(in the rows, 128 means zero)
Each row has a class, written after it.
[131 147  99 154 125 108 105  96  81 122 131 101 105 133 123 122  94 110
  99 141 135 109 175 180 123  96 118 110 163 150 133 156 160 172 168 200
 102 107  79 125  82 141 176 120 155 138 115 177 146 153 138] -> M
[147 118  88  90 175 117 153  91 116 111 110 166 144 112 104  97  75 167
 140  80 128 119 166 138 120 104 143 122 149 140 180 146 137 130 152 164
 166  42 149 133 140 123 164 129 121 160 140 163 169 189 114] -> K
[149 164 105 171  96 129 101  76 124 130 129 114  94 154 122 132 115 129
  91 134 133 121 176 168 106 109 102 129 157 163 144 149 152 160 163 183
 111 110  86 123  97 127 144 132 162 142 125 210 142 122 140] -> H
[144 114  90  89 182 120 157  87 129 114 110 153 139 105 102  90  75 167
 138  78 129 122 171 129 123 108 140 106 143 152 200 138 144 134 142 168
 176  42 137 122 140 122 153 128 115 168 147 162 168 191 102] -> J
[138 109  96  85 170 111 131  87 127 106 115 160 139 122 100  86  83 164
 138  75 133 110 177 138 126  95 134 123 144 147 189 157 152 129 153 170
 177  35 127 128 135 118 160 124 119 162 151 152 151 177 116] -> A
[143 165 115 164 102 127 100  79 109 140 124 110  94 161 115 124 126 123
  80 128 119 127 188 172 110 105 110 116 165 150 141 158 158 162 158 202
 119 111  89 135  80 121 155 121 156 140 117 202 137 128 143] -> H
[148 116  93  86 171 131 139  95 123 109 104 165 116 107 105  88  64 169
 145  83 134 111 172 138 123 106 133 126 146 151 200 144 147 139 146 163
 163  50 136 121 142 117 163 132 114 160 144 165 163 178 114] -> P
[121 142 104 151 120 103  80  94 104 122 125  93  92 142 114 121 113 104
  92 141 141 109 192 174 123  99  95 115 159 149 135 153 153 162 167 216
 111 107  83 109  88 124 176 116 152 148 118 176 137 127 144] -> A
[146 114  97  93 171 121 135  76 125 105 113 171 134 115  97  92  74 168
 145  75 136 119 168 136 133 108 131 121 153 156 179 146 147 124 147 154
 157  45 141 141 142 117 152 137 126 162 142 170 169 189 117] -> K
[150 123  76  96 163 121 164  95 119 117 127 160 150  85  98  79  64 156
 151  98 140 108 148 141 104  91 147 133 140 147 194 136 151 135 156 155
 171  43 151 119 129 132 171 154 108 147 120 153 161 199 118] -> B
[124 143 108 155 110 127  91  94  80 125 115 119  94 148 114 126 114 109
  99 134 122 124 187 183 123 100 117 123 167 140 129 161 156 162 167 204
  98 112  80 139  83 116 172 121 163 139 103 198 141 151 154] -> K
[168 130  72  91 179 127 193  90 125 124 130 157 158 109 110  75  76 162
 128  94 118 120 159 128  99  94 150 138 150 129 192 148 143 126 159 160
 182  34 145 134 128 140 167 166 102 153 124 162 153 194 131] -> H
[167 126  90  84 147 132 184  96 119 129 116 168 164 113  93 103  58 158
 143  92 127 111 141 128 106  81 160 133 130 128 198 135 143 120 151 150
 180  36 136 122 135 139 169 160  93 148 137 162 164 191 124] -> W
[137 160 112 156  87 122  86  85 101 132 116 119 100 160 123 131 126 120
  88 127 139 115 190 170 107 105  98 116 158 154 143 153 153 153 167 206
 122 109  78 120  85 119 161 106 154 147 134 189 140 135 127] -> A
[131 142  96 160 122 114 108  99  91 132 123 102 107 135 118 122 104 114
  92 142 126 119 188 180 120  96 115 109 166 138 139 146 154 165 158 217
 116 116  71 121  93 130 176 114 159 142 108 170 141 145 136] -> J
[148 122  98  90 181 120 137  89 115 106 106 143 130 119  82  95  55 162
 150  79 134 103 162 129 125 109 135 113 149 157 205 132 147 135 142 154
 162  42 160 121 143 122 157 116 114 158 140 176 163 177 117] -> N
[158 128  82  77 159 133 154 110 127 109 114 162 136 117 104  91  71 148
 132  90 131 106 158 135  95  97 138 133 137 133 202 137 150 121 153 165
 174  33 149 116 148 131 175 152  97 152 139 160 153 183 128] -> A
[173 130  88  89 169 134 180  92 111 114 124 154 146 110  91  88  63 148
 146  86 120 113 158 124  99  89 158 126 148 135 210 134 142 123 155 145
 180  43 134 128 126 133 173 148  91 148 122 163 156 194 130] -> N
[130 163 101 170  95 127  91  89 103 135 117 121  92 146 116 135 125 127
 106 134 129 121 175 169 101 108 111 115 153 167 141 148 150 148 157 179
 107 114  84 122  89 116 156 110 156 145 106 186 148 134 133] -> B
[141 146  98 150 113 128 115 107  89 129 115 117  85 135 126 123 119 117
  90 140 119 122 188 179 112 106 109 118 166 140 139 158 146 166 165 209
 115 118  71 123  92 124 177 130 156 139 114 183 146 137 133] -> P
[140 113  96  94 162 130 130  97 133 104 103 169 119 112 102  94  66 160
 140  81 131 111 164 143 117  95 145 125 153 152 179 146 152 129 146 151
 154  52 150 135 150 103 149 133 126 159 137 178 169 179 132] -> K
[136 113  93  92 176 116 152  84 124 118 114 148 138 120  99  79  76 171
 143  90 133 112 165 129 132  98 143 120 147 146 192 148 141 134 153 156
 172  38 147 126 138 133 144 131 121 166 133 174 162 174 128] -> H
[142 161 110 165  84 128  87  91 104 130 121 121  96 164 127 134 118 117
  91 127 138 112 193 178 111 112  94 121 158 158 138 153 154 150 158 211
 117 110  76 116  89 112 158 119 148 143 133 198 137 125 130] -> A
[147 172 118 163 109 130  96  72 113 143 125 107  97 158 113 124 132 128
  81 124 132 130 191 172 112 114 105 113 161 148 126 155 146 162 153 200
 120 110  97 127  86 123 158 128 145 151 118 206 135 115 137] -> H
[154 121  91  92 176 122 159  91  93 115 112 156 154 124  86  86  69 161
 153  76 132 111 163 124 133 101 147 114 145 161 214 146 148 142 148 161
 168  36 139 123 126 130 162 128 111 148 140 163 164 197 117] -> N
[114 135 100 157 118 112  94 101  91 131 125  90  94 123 112 119 120 106
  94 152 117 119 181 186 126 105 114 108 158 146 125 158 150 170 160 199
 103 114  79 119  85 119 173 123 155 143  93 179 146 138 146] -> B
[134 167 103 161 102 125  96  89 103 136 118 113  92 135 105 130 131 124
  93 124 123 126 174 172 103 104 113 117 153 160 143 151 155 149 150 186
 120 115  89 119  81 121 162 112 154 145 102 180 145 133 131] -> B
[129 106 100  83 159 117 143  84 117 119 104 171 140 119  80  95  74 160
 143  74 121 103 160 138 142  89 154 114 134 153 191 155 161 137 141 168
 160  34 140 134 135 113 158 132 117 149 155 165 164 191 120] -> W
[140 143 100 158 129 120 106 106  90 131 122  94 118 125 115 125 119 116
  91 138 131 125 181 177 116 103 119 119 171 145 121 157 147 164 158 205
 127  99  75 122  84 141 173 135 153 138 103 176 152 146 142] -> Q
[141 148  96 156 117 112  99 105 103 123 120 102  90 135 128 124  97 116
 109 153 131 111 182 192 105 103 107 119 171 146 143 149 149 162 164 206
 103 115  78 121  98 121 175 126 158 137 110 184 145 124 135] -> P
[152 126  83  96 177 122 151  95 120 104 120 173 138 115 101  90  55 166
 151  85 141 101 160 141 113  96 148 121 146 164 186 149 159 129 155 147
 157  42 131 133 139 128 151 141 124 153 146 163 164 194 115] -> M
[122 142 105 158 124 122  97 108  93 129 123 100  97 142 119 132 102 117
 104 150 137 122 187 183 119 105 112  99 163 145 141 147 151 161 163 213
 103 112  76 126 100 127 174 120 160 143 108 191 148 139 132] -> J
[166 117  84  98 161 148 168 111 110 119 129 168 169  95 107  81  70 151
 144  83 123 122 158 142 112  84 159 138 155 147 192 151 161 133 145 157
 177  37 125 125 127 134 170 175 104 137 127 149 169 215 133] -> Q
[147 168 120 165  95 135  96  88 101 142 107 121  97 160 121 149 122 123
  87 128 122 129 200 173 116 107 105 103 161 146 143 150 150 159 150 206
 123 118  79 128  96 115 160 109 148 143 129 187 144 124 123] -> J
[136 119  91  88 182 122 130  87 127 108 101 164 123 114  95  95  75 164
 139  73 133 116 170 131 119 102 146 123 147 155 182 153 142 129 144 156
 159  50 143 125 141 110 153 123 118 170 132 175 169 187 126] -> K
[129 139  99 159 108 114 105 100  99 134 109 107 106 150 112 134 106 116
  91 149 120 104 178 173 114  96 113 116 151 140 138 154 156 164 167 204
 100  98  72 133  97 118 168 120 151 136 116 180 136 142 142] -> W
[164 126  77  87 147 130 163 108 117 117 125 170 154 106 109  75  69 146
 136  95 127 103 164 147 102  85 136 146 148 131 194 139 160 126 161 172
 176  37 140 124 131 128 174 162 100 144 139 153 151 199 126] -> A
[142 169 117 168  91 135  85  90 104 127 108 128  78 171 118 151 121 127
 101 119 135 120 187 179 102 117 112 120 166 160 131 153 152 149 146 189
  98 120  88 128  98 104 155 116 158 144 124 213 145 122 138] -> K
[130 141  97 158 119 110 113 101  97 129 128  96 104 115 115 119 117 111
  90 153 123 116 175 184 114 106 111 111 156 142 124 148 142 163 164 200
 113 111  91 116  91 125 179 122 150 142  96 172 146 132 134] -> B
[172 130  70  90 162 125 173  90 119 109 128 162 156 100 115  81  52 159
 143  88 132 104 149 134  92  83 148 129 147 141 192 145 160 130 154 146
 165  33 140 134 137 145 166 165 101 147 134 153 152 206 118] -> M
[133 114  91  86 167 113 129  92 116 110 111 157 139 130 101  88  70 151
 146  86 139 100 171 134 133 103 129 129 144 151 202 144 154 137 150 175
 165  40 138 106 133 119 164 126 108 162 151 159 158 185 126] -> A
[116 138  98 151 122 104  88 100  97 124 118 101  96 149 122 123 110 106
  92 145 132 109 186 178 120  99 107 120 156 137 142 155 151 168 171 218
 116 105  79 114  96 122 179 114 151 146 118 173 131 137 145] -> A
[173 135  78  95 157 134 183  95 117 116 133 177 150  93 117  76  54 157
 144  86 132 111 149 140  96  93 147 135 144 150 187 138 157 133 154 150
 169  44 140 135 131 143 167 176  97 144 138 161 158 212 114] -> M
[135 112  86  87 167 119 120 100 121 107 111 155 131 119 100  84  70 159
 147  79 140 100 179 129 124  96 134 130 139 155 203 145 156 134 152 171
 167  33 135 115 134 121 162 121 111 160 149 153 158 186 129] -> A
[162 132  79  88 171 119 161  91 115 112 114 154 149 111  99  93  60 160
 148  90 137 116 155 137  89  89 156 132 151 125 196 144 143 123 154 164
 169  37 158 128 137 132 178 149 107 153 121 161 154 188 128] -> K
[172 136  78  96 162 129 177 107 127 108 130 163 143  85 113  81  40 158
 147  95 139 112 141 149  85  80 150 131 142 143 187 129 157 130 157 141
 167  44 142 125 138 140 165 168 103 151 126 163 157 202 114] -> M
[169 132  77  86 158 138 174 111 120 112 119 170 131 106 106  81  62 159
 151  97 131 109 157 143  91  85 148 133 153 136 208 140 155 117 157 160
 170  38 138 138 132 133 175 159 107 140 124 157 158 188 125] -> P
[155 126  75  94 166 127 170  97 118 118 127 159 149  95  98  81  72 155
 149 101 128 115 146 138  93  91 148 131 143 138 193 135 142 125 152 151
 171  44 146 121 131 138 175 155 104 150 111 153 160 199 124] -> B
[150 164 112 164  91 123  99  81  88 131 119 126 107 157 120 128 120 131
 103 121 130 115 180 176 116 100 114 111 164 170 130 166 161 155 151 182
 106 112  69 130  87 129 150 116 158 142 127 188 142 136 127] -> M
[129 140  93 160 121 117 114 101  91 131 122 100 110 139 127 132 108 120
  95 146 119 125 196 183 120 104 115 102 163 138 135 157 148 160 160 210
 110 111  61 124  99 121 168 118 160 146 111 178 141 142 129] -> J
[145 148  93 154 127 118 118  88 103 133 136  90 114 126 122 114 112 122
  79 144 122 122 185 180 122 105 105 124 164 140 125 161 145 166 166 207
 114 101  96 125  90 137 165 138 158 141 111 198 142 133 141] -> H
[143 161 119 165 110 135  86  98  98 139 107 107 102 153 116 141 130 118
  92 127 138 125 187 169 114 119 115 108 170 162 128 160 147 162 144 196
 120 110  80 115  94 118 161 127 141 143 117 191 155 130 138] -> Q
[145 126  97  98 179 118 136  90 120 110 104 163 123 116 105  94  52 163
 144  84 136 102 173 142 123  97 145 115 147 155 185 147 156 146 149 155
 162  48 137 125 139 113 155 123 109 162 148 163 159 188 114] -> M
[126 142  94 158 113 114  96 108  93 131 121  97 101 131 112 116 133 119
  99 144 124 116 176 178 118 107 116 111 159 152 126 159 151 162 151 196
 104 107  86 122  91 124 172 123 153 139  95 174 144 128 143] -> B
[141 120  87  91 178 127 138  95 129 116 110 152 132 110  91  91  59 164
 150  88 130 111 175 144 119  99 144 113 148 153 201 135 151 131 139 162
 163  48 136 124 142 119 149 124 121 163 144 166 168 194 119] -> J
[147 151 117 163  72 129 106  93  91 136 110 125  96 139 132 117 134 131
 105 128 127 125 178 181 118 101 104 118 167 162 137 162 157 152 160 191
 117 117  65 132  89 113 150 128 155 143 117 188 149 121 120] -> P
[143 163 121 165 101 130  73  92 105 137 106 108 105 165 117 146 119 123
 106 124 131 127 188 174 107 105 122 113 174 159 147 163 158 161 143 196
 129 105  79 126  86 114 152 122 150 134 120 197 148 130 140] -> Q
[142 140 103 160 119 114  95  95 105 117 116  99  85 132 130 118 102 119
 102 144 132 113 188 184 100 104 111 118 171 148 145 158 153 161 165 208
 108 116  72 123  96 108 174 122 155 143 106 182 139 118 137] -> P
[154 161 124 158  82 131  98  85  89 136 107 129 101 170 127 136 133 134
  98 123 125 126 187 180 119 114 100 112 169 153 147 161 152 156 153 196
 119 114  64 131  83 116 155 109 157 141 130 191 146 122 114] -> P
[127 156 118 154  86 129  93  85  99 143 106 130  89 162  95 142 113 123
  96 124 121 118 181 163 116  96 115 110 143 160 141 154 157 156 151 201
 108 106  84 127  84 117 157 118 155 140 125 205 145 135 141] -> W
[148 120  93  91 191 117 145  82 132 113 109 144 138 130 102  91  79 167
 140  91 131 110 166 130 127 103 152 122 150 147 199 152 140 140 151 156
 169  32 145 129 142 128 153 124 115 158 143 172 161 168 134] -> H
[139 115  85  91 168 127 139  97 122 122 109 174 144 112  87  98  62 177
 146  77 121 109 169 144 128  90 150 124 128 156 186 150 154 124 142 155
 155  36 120 138 140 118 152 128 123 154 145 160 164 199 117] -> W
[136 118  90  83 171 116 143  92 117 120 103 148 147 114  95  99  93 167
 136  88 124 109 158 140 129 108 144 113 143 135 182 154 140 136 140 152
 172  37 153 126 142 125 161 120 111 161 135 153 162 173 111] -> B
[149 121  91  89 176 122 138  87 117 110 105 171 128 110 103  83  66 157
 139  75 120 104 170 139 121  92 155 117 147 157 184 159 159 141 142 151
 166  48 126 134 139 116 154 129 108 156 142 159 158 197 120] -> M
[142 110  94  94 180 125 140  82 137 112 120 155 132 105  96  73  69 171
 144  81 130 117 167 131 122  88 144 130 142 158 188 148 147 141 150 149
 168  41 141 126 140 129 145 136 123 165 131 176 161 182 135] -> H
[127 109  96  92 167 120 138  95 108 120 106 158 129 110  87  84  85 157
 152  89 126 109 163 134 128  97 152 118 146 153 188 152 149 138 145 157
 168  47 144 124 132 115 161 127 115 156 125 157 165 184 127] -> B
[139 147 101 159 128 116  87 107 100 128 120  83 108 128 112 129 101 115
 102 149 141 120 178 180 103 103 120 115 173 149 133 150 147 168 153 205
 118 103  85 115  95 140 172 132 159 134 102 187 149 139 146] -> Q
[152 124  69  82 153 127 169 114 125 112 126 175 147  95 116  76  73 151
 145  89 121 114 152 139  92  82 146 142 140 140 192 131 150 112 159 154
 175  37 133 123 136 133 171 152  98 154 131 152 159 205 125] -> A
[162 129  77  83 162 121 162  94 113 116 123 160 165 115 104  86  77 159
 140  88 142 110 161 133 113  87 139 137 137 135 205 148 151 131 162 169
 181  24 138 118 130 144 178 151 100 150 145 140 150 195 120] -> A
[155 117  92  98 180 134 135 101 130 116 106 157 138 101  95  89  81 162
 134  72 122 117 176 136 118  97 150 129 158 159 179 151 149 137 130 155
 182  45 124 121 132 120 149 133 113 158 135 159 172 196 128] -> Q
[137 166 109 168 103 136 104  77 106 141 123 131  90 170 117 132 143 126
  86 121 119 128 194 160 110 111 103 125 156 154 137 156 148 161 163 198
 118 113  84 126  80 127 150 128 154 148 122 204 140 125 143] -> H
[167 139  77  85 171 119 172  92 120 119 114 154 152 111 105  93  76 158
 137  75 123 121 156 130  85  93 157 131 150 125 199 144 142 115 145 156
 178  40 146 127 129 129 173 146  94 160 116 152 158 196 123] -> K
[142 152  95 162 128 109 112  90  88 122 128 107 105 133 126 124  85 118
  98 146 148 110 173 176 116 101 111 112 160 152 131 151 154 172 173 200
 109 105  78 123  91 141 171 132 155 140 115 181 141 152 129] -> M
[130 104  92  79 165 121 132  95 122 108 114 165 132 117 104  79  86 157
 136  77 124 110 177 130 129  98 126 123 142 151 190 150 155 131 150 172
 168  36 139 126 136 122 163 134 115 161 147 154 157 188 125] -> A
[132 169 115 167  95 128  90  96  90 141 113 119  90 151 110 137 125 120
 105 137 136 117 175 179 111 116 108 117 158 161 136 145 149 157 152 196
 110 120  95 118  84 121 166 112 151 139 106 195 150 127 132] -> B
[168 132  78  96 168 140 185  91 134 121 129 166 141 106 111  74  81 157
 129  93 115 118 165 134  95  93 151 141 151 130 190 141 146 129 160 157
 179  40 144 136 125 131 162 168 100 151 129 175 153 189 137] -> H
[126 136  99 154 106 106  95 109  93 130 128 102 110 141 133 116 123 107
  83 149 127 113 193 185 122 102 100 117 162 131 128 154 154 165 175 224
 116 107  70 125  85 122 180 121 146 140 118 170 135 134 136] -> A
[143 117  90  93 180 121 133  88 131 100 107 156 117 112  91  99  65 164
 143  76 138 111 163 133 109 110 144 127 144 156 188 142 141 131 145 156
 156  47 148 120 149 114 156 127 122 165 141 178 168 178 126] -> K
[156 125  88  83 151 130 172 103 111 127 109 175 149 112  84  92  58 153
 149  93 125 104 149 132 103  77 160 134 136 133 198 139 157 121 152 162
 170  35 141 130 133 130 173 160  97 143 126 165 160 201 130] -> W
[166 133  80  93 168 128 168  95 114 112 111 163 145 109 101  97  57 154
 141  92 136 113 154 139  91  90 153 135 147 126 194 142 144 126 159 163
 169  38 157 128 141 128 177 155 105 150 123 165 157 192 129] -> K
[136 149  95 159 118 112  95  94  89 125 115 108 106 140 124 129 102 115
  96 143 138 119 178 184 104 106 111 120 166 137 121 149 146 162 167 205
  99 111  93 128 100 125 178 127 159 142  99 188 143 142 144] -> K
[139 157 111 154  95 133  95  86 109 137 109 124  98 163  93 153 102 129
  92 128 130 108 175 168 116 106 110 123 145 159 145 152 158 152 155 191
 103 101  83 127  96 122 155 122 160 138 135 204 148 136 140] -> W
[127 144  99 157 135 122  96  96 107 130 123  96  85 144 120 112 103 114
  81 144 121 121 187 176 113 101 120 120 168 135 127 151 153 166 162 202
 108 113  89 131  96 123 171 126 157 145  95 196 133 134 166] -> H
[124 144  91 158 124 100  93  99  99 127 115  82  98 131 111 128 111 119
  95 154 130 112 173 179 108 104 117 106 158 136 132 155 144 165 158 199
 115 103  89 118 101 125 174 111 155 143  94 172 136 123 137] -> B
[151 107 101  82 175 119 145  89 138  99 105 158 127 110 116  94  65 168
 146  86 132 109 160 148 117 111 139 120 152 143 206 142 143 136 149 162
 170  48 146 127 152 111 161 129 118 157 156 164 167 160 105] -> P
[144 104  97  85 161 126 154  85 109 109 109 162 133 107  85  74  75 160
 147  66 105 121 163 119 135  84 145 112 150 160 194 145 151 128 137 139
 169  50 136 130 138 120 148 128 119 160 128 164 160 192 127] -> N
[130 145  94 154 129 114 104 107 101 133 120  95 104 139 116 126 101 118
  96 149 126 125 192 182 106  97 124 102 164 142 140 151 150 162 159 207
 113 111  65 128  93 124 171 115 160 143 105 180 143 146 139] -> J
[151 113 102  87 173 126 146  95 120 109 104 173 126 112 105  83  77 162
 148  84 125 111 169 143 124 103 138 125 152 154 202 148 150 136 151 167
 168  49 131 129 135 112 164 129 111 156 142 158 168 178 113] -> P
[117 143  90 151 134 113 102 114  94 124 115  91  91 128 116 128 102 121
 105 153 130 116 190 187 114  93 111  95 163 146 139 152 150 160 159 213
  94 102  95 126 107 135 175 115 171 141 102 184 144 138 137] -> J
[147 171 112 160 105 122  89  77 100 130 120 116  98 156 118 131 112 131
 100 119 144 115 178 167 107 108 113 108 161 171 136 161 161 155 150 184
 102 111  84 129  87 131 160 117 151 146 125 190 140 133 129] -> M
[142 148 101 157 120 117 108 112  90 126 116 109  94 140 131 125 109 117
  95 153 132 118 188 186 119 109 112 111 172 142 133 152 148 161 171 206
 111 112  62 130  88 117 179 116 154 138 110 179 149 128 131] -> P
[133 160 118 165 101 129  95  81  98 140 112 114  87 151 109 135 114 113
  93 126 127 120 198 170 104 102 117 104 163 149 143 151 152 157 153 215
 125 123  78 121  87 110 162 106 149 148 119 194 142 133 131] -> J
[143 157 124 170  59 132  99  85 101 143 113 137 100 164 111 143 118 129
 104 124 131 115 184 175 119  96 113 116 150 158 137 152 163 157 154 193
 109 110  64 131  85 108 151 128 150 134 135 202 140 129 127] -> W
